Below is a small trained network, with its code and all its weights. Each question gives an input and a target symbol and asks what happens when units are switched off, that is, made to give their printed mean instead of their output.

import numpy as np


def w(rows, s, z=0):
    codes = np.array(rows[::2]) - 128.0
    scale = np.full(codes.shape[1], s)
    scale[-1] = z or s
    return codes * scale


def norm(h):
    return h / np.sqrt((h * h).mean(-1, keepdims=True) + 1e-5)


def f(y):
    return y / 2 * (1 + np.tanh(0.7978845608 * (y + 0.044715 * y**3)))


def softmax(a):
    e = np.exp(a - a.max(-1, keepdims=True))
    return e / e.sum(-1, keepdims=True)


def log_softmax(a):
    a = a - a.max(-1, keepdims=True)
    return a - np.log(np.exp(a).sum(-1, keepdims=True))


def net(x, mask):
    ids = ['βγεζηθλπτφψ'.index(c) for c in x.split()]
    T = len(ids)
    res = E[ids] + P[:T]
    u = 0
    for l in range(2):
        q, k, v = (norm(res) @ M[l].T for M in (Q, K, V))
        z = softmax(np.where(np.tri(T) > 0, q @ k.T / 3**0.5, -1e9)) @ v
        res = res + np.where(mask[u], z, O[l][:, -1]) @ O[l][:, :-1]
        u += 1
        y = f(norm(res) @ A[l][:, :-1].T + A[l][:, -1])
        res = res + np.where(mask[u : u + 12], y, B[l][:, -1]) @ B[l][:, :-1]
        u += 12
    return log_softmax(norm(res)[-1] @ U[:, :-1].T + U[:, -1])


Q, K, V, O, A, B = {}, {}, {}, {}, {}, {}
E = w([
[113,60,103,111,86,144,132,123,173,120,158,132],'β',
[159,161,131,10,125,117,146,139,155,78,124,112],'γ',
[113,62,138,56,104,105,134,112,178,135,56,146],'ε',
[140,111,110,112,173,119,177,104,128,44,186,189],'ζ',
[216,118,137,95,102,95,57,175,62,107,190,173],'η',
[167,75,145,135,155,141,127,158,193,80,103,101],'θ',
[84,149,168,39,163,167,158,154,90,89,140,129],'λ',
[114,148,208,158,32,154,195,175,134,61,140,160],'π',
[162,102,139,123,109,202,44,171,6,104,98,121],'τ',
[210,158,138,109,175,84,97,108,122,150,96,103],'φ',
[49,101,84,129,125,125,127,106,118,164,120,89],'ψ',
],0.018)
P = w([
[190,170,79,108,93,100,229,161,131,79,99,170],'0',
[135,171,217,160,99,123,155,205,114,251,151,108],'1',
[112,91,164,148,105,54,68,128,91,69,161,100],'2',
[125,107,100,96,145,146,191,148,129,84,122,211],'3',
[134,127,158,79,100,185,125,157,160,202,163,67],'4',
[101,112,188,149,130,95,87,84,116,80,162,111],'5',
[95,101,115,67,148,160,171,132,121,86,89,173],'6',
[140,131,143,79,162,214,109,136,180,178,162,47],'7',
[95,110,189,187,176,120,61,64,90,112,164,101],'8',
[109,94,81,71,188,108,143,147,125,77,89,118],'9',
],0.013)
Q[0] = w([
[65,169,135,196,190,67,105,12,85,93,134,196],'L0H0',
[79,121,255,109,138,86,55,44,134,73,152,110],'L0H0',
[94,247,178,209,62,105,42,69,178,179,182,48],'L0H0',
],0.007)
K[0] = w([
[155,171,69,213,59,45,216,158,151,116,196,117],'L0H0',
[189,191,94,118,49,23,219,84,254,66,72,126],'L0H0',
[158,102,123,124,25,62,161,237,96,98,121,211],'L0H0',
],0.0071)
V[0] = w([
[126,144,141,175,213,189,68,149,75,136,98,49],'L0H0',
[254,102,139,125,169,108,174,128,139,94,51,63],'L0H0',
[119,120,86,117,142,17,83,118,221,184,213,115],'L0H0',
],0.0062)
O[0] = w([
[190,175,214,32,58,251,160,52,146,92,92,177,3],'L0H0',
[111,185,107,149,81,153,40,109,133,130,147,203,217],'L0H0',
[113,188,50,164,22,85,205,85,192,178,255,131,96],'L0H0',
],0.0079,0.0064)
A[0] = w([
[201,95,238,139,127,85,95,131,132,114,246,119,143],'L0N0',
[114,92,81,104,83,105,145,172,183,129,118,160,19],'L0N1',
[177,129,238,88,133,215,116,167,99,218,156,47,3],'L0N2',
[103,71,159,203,169,179,117,139,2,149,76,82,81],'L0N3',
[122,132,198,205,110,91,100,63,47,88,133,196,112],'L0N4',
[133,182,66,153,144,129,207,177,179,172,88,94,219],'L0N5',
[104,68,149,169,121,49,120,89,104,152,225,65,55],'L0N6',
[124,85,169,140,180,129,197,99,82,200,97,50,118],'L0N7',
[76,30,175,126,108,129,83,39,36,60,135,115,73],'L0N8',
[196,121,56,87,94,178,159,129,186,134,112,106,110],'L0N9',
[173,69,85,126,94,148,96,148,125,26,98,156,25],'L0N10',
[97,142,89,109,188,125,205,86,126,107,148,197,205],'L0N11',
],0.0073,0.0048)
B[0] = w([
[108,130,85,79,54,208,253,120,195,183,90,44,240],'L0N0',
[116,157,119,133,177,111,110,218,203,203,129,87,181],'L0N1',
[132,80,210,202,249,137,236,204,78,140,224,114,193],'L0N2',
[175,161,133,152,28,119,180,85,171,122,181,110,206],'L0N3',
[99,78,128,49,195,101,81,130,182,88,205,26,190],'L0N4',
[186,144,108,122,119,240,189,120,188,174,133,169,215],'L0N5',
[150,196,212,138,97,170,118,63,85,52,47,108,252],'L0N6',
[90,168,106,77,154,207,215,135,157,142,226,166,152],'L0N7',
[189,163,59,60,72,122,158,130,216,103,67,25,223],'L0N8',
[96,116,149,151,75,156,199,135,210,188,173,170,184],'L0N9',
[82,195,136,95,185,127,124,132,254,55,142,199,182],'L0N10',
[165,131,200,95,211,95,167,43,148,154,92,82,237],'L0N11',
],0.0066,0.004)
Q[1] = w([
[120,153,132,59,173,222,216,186,130,234,73,198],'L1H0',
[153,159,157,160,119,111,170,153,107,223,196,207],'L1H0',
[97,144,206,169,111,131,81,145,109,132,199,2],'L1H0',
],0.0073)
K[1] = w([
[35,14,254,58,163,149,90,8,129,170,177,60],'L1H0',
[121,36,209,69,88,24,152,130,183,175,149,140],'L1H0',
[56,117,105,121,161,67,179,112,76,113,5,241],'L1H0',
],0.0056)
V[1] = w([
[46,106,146,88,102,163,129,172,161,141,25,167],'L1H0',
[1,104,82,129,184,51,172,75,76,155,112,123],'L1H0',
[124,151,107,35,196,142,147,116,107,121,142,172],'L1H0',
],0.0088)
O[1] = w([
[156,196,182,175,149,165,78,200,197,179,90,95,254],'L1H0',
[146,90,251,89,62,137,119,106,162,136,182,133,95],'L1H0',
[179,90,140,161,218,145,139,120,133,214,213,109,214],'L1H0',
],0.011,0.0029)
A[1] = w([
[173,145,150,122,144,85,99,95,91,192,84,203,35],'L1N0',
[165,127,134,113,135,60,121,67,181,81,98,213,128],'L1N1',
[189,102,144,145,127,215,157,83,133,143,142,191,166],'L1N2',
[179,132,92,132,177,150,170,197,70,139,83,136,122],'L1N3',
[133,138,157,137,99,96,66,120,91,49,69,77,78],'L1N4',
[93,158,217,212,110,79,87,159,78,47,124,191,64],'L1N5',
[127,141,125,161,156,123,6,126,130,72,149,150,102],'L1N6',
[134,162,192,171,107,166,97,87,140,105,125,113,108],'L1N7',
[94,106,57,147,125,86,133,73,123,103,120,81,59],'L1N8',
[155,114,157,132,70,194,29,164,181,207,114,95,81],'L1N9',
[177,173,122,157,181,142,38,117,168,131,121,203,119],'L1N10',
[146,140,110,183,137,87,102,130,70,165,82,98,3],'L1N11',
],0.011,0.0065)
B[1] = w([
[141,209,175,148,12,155,74,8,187,189,171,167,122],'L1N0',
[63,130,163,220,155,171,44,144,86,153,185,95,191],'L1N1',
[85,182,66,76,104,135,217,33,19,94,127,25,183],'L1N2',
[139,67,158,75,73,66,28,90,102,41,136,144,195],'L1N3',
[181,119,60,163,124,206,179,52,13,86,85,217,191],'L1N4',
[27,250,218,134,103,2,186,108,26,90,187,34,152],'L1N5',
[11,85,114,156,151,193,208,211,68,111,169,163,174],'L1N6',
[104,151,131,38,182,73,90,179,62,42,82,173,153],'L1N7',
[225,118,132,25,113,129,193,83,142,196,199,183,168],'L1N8',
[47,158,151,56,178,91,181,141,250,226,19,145,254],'L1N9',
[89,163,139,206,63,203,158,25,94,127,107,67,174],'L1N10',
[192,176,150,160,218,114,127,196,140,117,167,15,130],'L1N11',
],0.008,0.0084)
U = w([
[70,196,64,188,141,222,119,149,155,101,139,151,63],'β',
[133,45,158,160,45,74,84,112,127,141,171,71,225],'γ',
[97,221,139,143,31,147,92,36,50,174,161,158,253],'ε',
[101,70,165,173,243,148,150,195,87,184,230,127,38],'ζ',
[118,137,45,57,152,80,142,204,131,116,187,221,133],'η',
[203,154,95,92,77,141,253,32,122,155,113,119,113],'θ',
[207,246,68,156,146,42,108,115,149,99,112,58,110],'λ',
[35,169,157,132,153,51,132,185,112,45,107,112,62],'π',
[194,117,82,145,138,160,162,133,113,45,12,171,161],'τ',
[164,202,134,111,162,92,100,162,230,183,101,110,202],'φ',
[161,88,221,51,159,154,71,91,107,89,59,77,34],'ψ',
],0.0071,0.0028)

Each question gives the input, a string of symbols that net reads in full, and the target symbol t.
The units are the heads (3 rows each of Q, K, V and O) and the neurons (one row each of A and B). Each row of codes is followed by its name. A weight is (code - 128) times the scale printed after its matrix; where a second scale follows, it is the last column's (O, A, B and U).
mask holds one flag per unit, layer by layer, with each layer's heads first. A switched-off unit (its flag False) gives its mean, the last column of its rows in O or B, instead of its output. The means were averaged over made-up inputs and are rounded, as every weight is.
A unit's drop is (log p(t) with every unit on - log p(t) with that unit switched off) / (log p(t) with every unit on - log p(t) with every unit switched off).
The circuit of an input: a set's keep is (log p(t) with only the set's units on - log p(t) with every unit switched off) / (log p(t) with every unit on - log p(t) with every unit switched off). Starting from the 12 units with the biggest drops (on a tie, the unit counted first), units are removed one at a time, each time the one whose removal leaves the highest keep (on an exact tie, the one counted first), for as long as the keep stays at least 0.8.
units of the circuit, in order: the units of the circuit, biggest drop first
unit that matters most: the unit with the biggest drop
top k neurons: the k neurons with the biggest drops, biggest first
k most important neurons of layer l: the k neurons of layer l with the biggest drops, biggest first
input ζ β ζ θ ε π γ ψ ψ, target γ: units of the circuit, in order -> (L1H0; L0H0; L0N3)
input γ τ η η λ, target ζ: unit that matters most -> L0N2
input θ θ τ λ, target τ: units of the circuit, in order -> (L1H0; L0H0)
input φ λ θ ε, target ψ: units of the circuit, in order -> (L0H0; L1N1)
input ε ψ λ η ε ε γ θ τ, target π: top 4 neurons -> (L1N6; L1N7; L1N9; L1N5)
input λ θ γ ε ψ λ φ ε ε, target φ: units of the circuit, in order -> (L1H0; L0N8; L0H0)
input ε ε ε ζ ε γ, target π: top 2 neurons -> (L1N5; L1N6)
input τ ε ψ ζ η β η φ λ ζ, target ε: units of the circuit, in order -> (L0H0; L1N1)
input φ τ γ γ γ γ ψ λ ζ, target η: units of the circuit, in order -> (L0H0; L1H0; L1N8)
input ε ε ε β θ ε, target π: units of the circuit, in order -> (L0H0; L0N6; L1N6)
input ψ π γ γ ε φ, target ψ: units of the circuit, in order -> (L1H0; L1N7)
input γ ε ε θ, target β: top 3 neurons -> (L1N10; L0N10; L0N0)
input ζ λ ε φ θ γ ε λ ε, target γ: units of the circuit, in order -> (L1H0; L0H0; L1N9)
input ψ β ψ ε η, target φ: units of the circuit, in order -> (L1N9)
input ε π β, target π: top 2 neurons -> (L0N6; L1N5)
input λ η θ λ, target ψ: units of the circuit, in order -> (L1N3; L0H0)
input γ ε ε η η θ λ ε π, target ζ: 2 most important neurons of layer 0 -> (L0N4; L0N5)
input η η τ η, target τ: units of the circuit, in order -> (L0H0; L1H0)
input γ ψ ζ, target ζ: top 2 neurons -> (L1N6; L0N3)
input η ε φ ε φ ε, target θ: units of the circuit, in order -> (L1N8; L1H0)
input ε ψ λ π η ψ ε ε τ, target π: units of the circuit, in order -> (L0H0; L1H0; L1N7; L1N5)
input γ β λ, target ζ: units of the circuit, in order -> (L1H0)
input γ τ η θ ε η γ ψ ε, target ζ: 2 most important neurons of layer 0 -> (L0N0; L0N5)
input λ ζ θ, target φ: 2 most important neurons of layer 0 -> (L0N0; L0N8)
input λ η θ γ, target β: top 2 neurons -> (L1N1; L0N0)
input γ ε τ η ε θ, target ζ: 2 most important neurons of layer 0 -> (L0N5; L0N0)
input γ λ γ φ, target ε: unit that matters most -> L1N0
input θ ζ β τ ε τ, target β: top 2 neurons -> (L1N6; L0N10)
input λ β τ, target φ: top 3 neurons -> (L0N8; L1N9; L0N3)
